Below is a small trained network, with its code and all its weights. Each question gives an input and a class and asks what happens when units are switched off, that is, made to give their printed mean instead of their output.

import numpy as np


def w(rows, s, z=0):
    codes = np.array(rows[::2]) - 128.0
    scale = np.full(codes.shape[1], s)
    scale[-1] = z or s
    return codes * scale


def norm(h):
    return h / np.sqrt((h * h).mean(-1, keepdims=True) + 1e-5)


def f(y):
    return np.maximum(y, 0)


def log_softmax(a):
    a = a - a.max(-1, keepdims=True)
    return a - np.log(np.exp(a).sum(-1, keepdims=True))


def net(x, mask):
    res = np.array(x, float).reshape(1, 8) / 4 @ E
    u = 0
    for l in range(2):
        y = f(norm(res) @ A[l][:, :-1].T + A[l][:, -1])
        res = res + np.where(mask[u : u + 15], y, B[l][:, -1]) @ B[l][:, :-1]
        u += 15
    return log_softmax(norm(res)[-1] @ U[:, :-1].T + U[:, -1])


A, B = {}, {}
E = w([
[124,254,161,103,127,12],'x0',
[164,103,87,91,45,126],'x1',
[192,106,109,192,191,81],'x2',
[54,198,181,74,145,103],'x3',
[75,178,135,198,79,196],'x4',
[234,151,152,138,110,254],'x5',
[8,52,197,169,143,109],'x6',
[100,234,31,143,166,166],'x7',
],0.0047)
A[0] = w([
[90,193,112,87,149,189,2],'L0N1',
[185,133,9,123,79,140,22],'L0N2',
[182,62,160,149,128,79,239],'L0N3',
[86,145,105,116,179,200,97],'L0N4',
[158,108,76,113,77,162,50],'L0N5',
[133,111,96,136,184,95,88],'L0N6',
[139,72,155,84,136,196,34],'L0N7',
[169,138,78,128,174,39,42],'L0N8',
[136,116,142,164,151,120,84],'L0N9',
[125,92,154,89,167,178,110],'L0N10',
[174,158,156,115,106,127,131],'L0N11',
[118,161,117,160,144,68,151],'L0N12',
[57,105,122,133,117,80,17],'L0N13',
[155,88,151,91,111,161,2],'L0N14',
[118,123,127,186,169,130,64],'L0N15',
],0.012,0.0044)
B[0] = w([
[121,176,94,254,140,77,173],'L0N1',
[53,123,21,107,78,213,210],'L0N2',
[85,193,135,138,134,172,255],'L0N3',
[146,203,133,139,82,100,185],'L0N4',
[149,114,55,82,126,204,181],'L0N5',
[121,116,211,35,190,165,170],'L0N6',
[209,135,128,144,116,66,184],'L0N7',
[92,149,178,23,205,180,201],'L0N8',
[135,65,121,144,166,181,149],'L0N9',
[181,126,130,149,109,53,178],'L0N10',
[140,132,134,104,74,115,176],'L0N11',
[177,112,163,66,121,121,202],'L0N12',
[95,64,96,110,76,55,175],'L0N13',
[225,14,159,118,51,132,156],'L0N14',
[147,134,185,154,121,164,159],'L0N15',
],0.0078,0.0066)
A[1] = w([
[43,80,140,132,102,78,48],'L1N1',
[104,194,97,106,119,117,197],'L1N2',
[200,78,179,153,120,147,76],'L1N3',
[162,133,189,80,64,161,109],'L1N4',
[170,142,78,144,108,146,138],'L1N5',
[153,116,136,89,183,105,91],'L1N6',
[171,74,206,166,95,174,108],'L1N7',
[184,139,81,130,139,43,134],'L1N8',
[122,201,149,236,178,134,122],'L1N9',
[124,131,89,113,237,75,102],'L1N10',
[144,248,124,132,148,96,103],'L1N11',
[140,96,97,111,80,193,53],'L1N12',
[106,161,156,96,156,183,80],'L1N13',
[116,84,168,208,168,180,2],'L1N14',
[77,50,157,125,59,72,116],'L1N15',
],0.013,0.0047)
B[1] = w([
[22,122,43,106,97,112,198],'L1N1',
[161,111,169,198,94,159,254],'L1N2',
[184,126,62,147,222,27,207],'L1N3',
[192,135,134,146,115,29,227],'L1N4',
[72,58,124,77,125,188,220],'L1N5',
[133,39,184,108,107,171,177],'L1N6',
[186,133,104,68,236,57,235],'L1N7',
[134,105,75,172,170,120,165],'L1N8',
[40,200,165,207,135,165,221],'L1N9',
[109,38,187,103,140,248,179],'L1N10',
[132,102,184,135,56,109,240],'L1N11',
[177,127,49,132,113,198,214],'L1N12',
[90,87,128,146,156,80,190],'L1N13',
[107,254,158,154,217,171,175],'L1N14',
[73,112,24,147,142,77,228],'L1N15',
],0.0082,0.0064)
U = w([
[117,180,125,166,234,151,20],'0',
[93,178,165,214,63,158,173],'1',
[104,59,208,62,158,182,213],'2',
[26,78,65,126,105,68,140],'3',
[221,91,70,124,167,76,218],'4',
[174,136,190,113,48,76,3],'5',
[167,114,41,126,77,255,208],'6',
[136,128,165,151,162,109,64],'7',
],0.019,0.0026)

Each question gives the input, the list of numbers given to net, and the class t.
The units are the neurons (one row each of A and B). Each row of codes is followed by its name. A weight is (code - 128) times the scale printed after its matrix; where a second scale follows, it is the last column's (A, B and U).
mask holds one flag per neuron, layer by layer. A switched-off neuron (its flag False) gives its mean, the last column of its row in B, instead of its output. The means were averaged over made-up inputs and are rounded, as every weight is.
A unit's drop is (log p(t) with every unit on - log p(t) with that unit switched off) / (log p(t) with every unit on - log p(t) with every unit switched off).
The circuit of an input: a set's keep is (log p(t) with only the set's units on - log p(t) with every unit switched off) / (log p(t) with every unit on - log p(t) with every unit switched off). Starting from the 12 units with the biggest drops (on a tie, the unit counted first), units are removed one at a time, each time the one whose removal leaves the highest keep (on an exact tie, the one counted first), for as long as the keep stays at least 0.8.
units of the circuit, in order: the units of the circuit, biggest drop first
most important unit: the unit with the biggest drop
top k neurons: the k neurons with the biggest drops, biggest first
top k neurons in layer l: the k neurons of layer l with the biggest drops, biggest first
drop of u: that unit's drop, to one decimal
input [-3,-4,4,-5,7,1,0,-8], class 0: units of the circuit, in order	L1N14
input [3,-8,-1,4,-8,4,8,-5], class 3: top 2 neurons in layer 0	L0N8, L0N13
input [7,-5,0,-5,0,8,6,-8], class 0: top 2 neurons in layer 0	L0N3, L0N12
input [-8,-2,5,3,0,2,1,6], class 1: units of the circuit, in order	L0N4, L1N9, L1N11
input [5,0,2,1,0,-4,-8,-6], class 5: top 3 neurons in layer 1	L1N4, L1N5, L1N11
input [-7,-4,3,8,5,-6,5,7], class 1: units of the circuit, in order	L0N4, L1N2
input [7,-6,-3,-3,1,7,-1,-7], class 4: top 3 neurons in layer 1	L1N7, L1N3, L1N4
input [5,4,7,3,1,0,-7,-3], class 5: top 2 neurons	L0N11, L1N4
input [5,8,-8,-7,2,-4,4,7], class 6: top 2 neurons in layer 0	L0N2, L0N5
input [-7,-6,3,5,-4,0,6,7], class 1: top 3 neurons	L0N4, L1N9, L0N14
input [7,-5,5,-3,2,-8,4,-4], class 2: top 2 neurons	L0N8, L1N10
input [-5,1,6,-1,-5,2,-8,-5], class 6: top 2 neurons	L0N2, L0N3
input [-5,-5,-7,-7,-7,8,-6,-3], class 4: top 3 neurons in layer 0	L0N14, L0N7, L0N10
input [5,-3,-1,3,1,5,-6,-4], class 5: most important unit	L0N11
input [3,0,5,-7,-6,1,5,-5], class 2: top 2 neurons in layer 0	L0N8, L0N6
input [-4,3,-2,5,1,4,2,3], class 1: drop of L0N1	0.4
input [5,-6,2,1,5,-3,0,-1], class 2: drop of L0N4	0.2
input [6,-7,-6,6,-6,7,-4,3], class 1: top 2 neurons	L0N1, L1N9
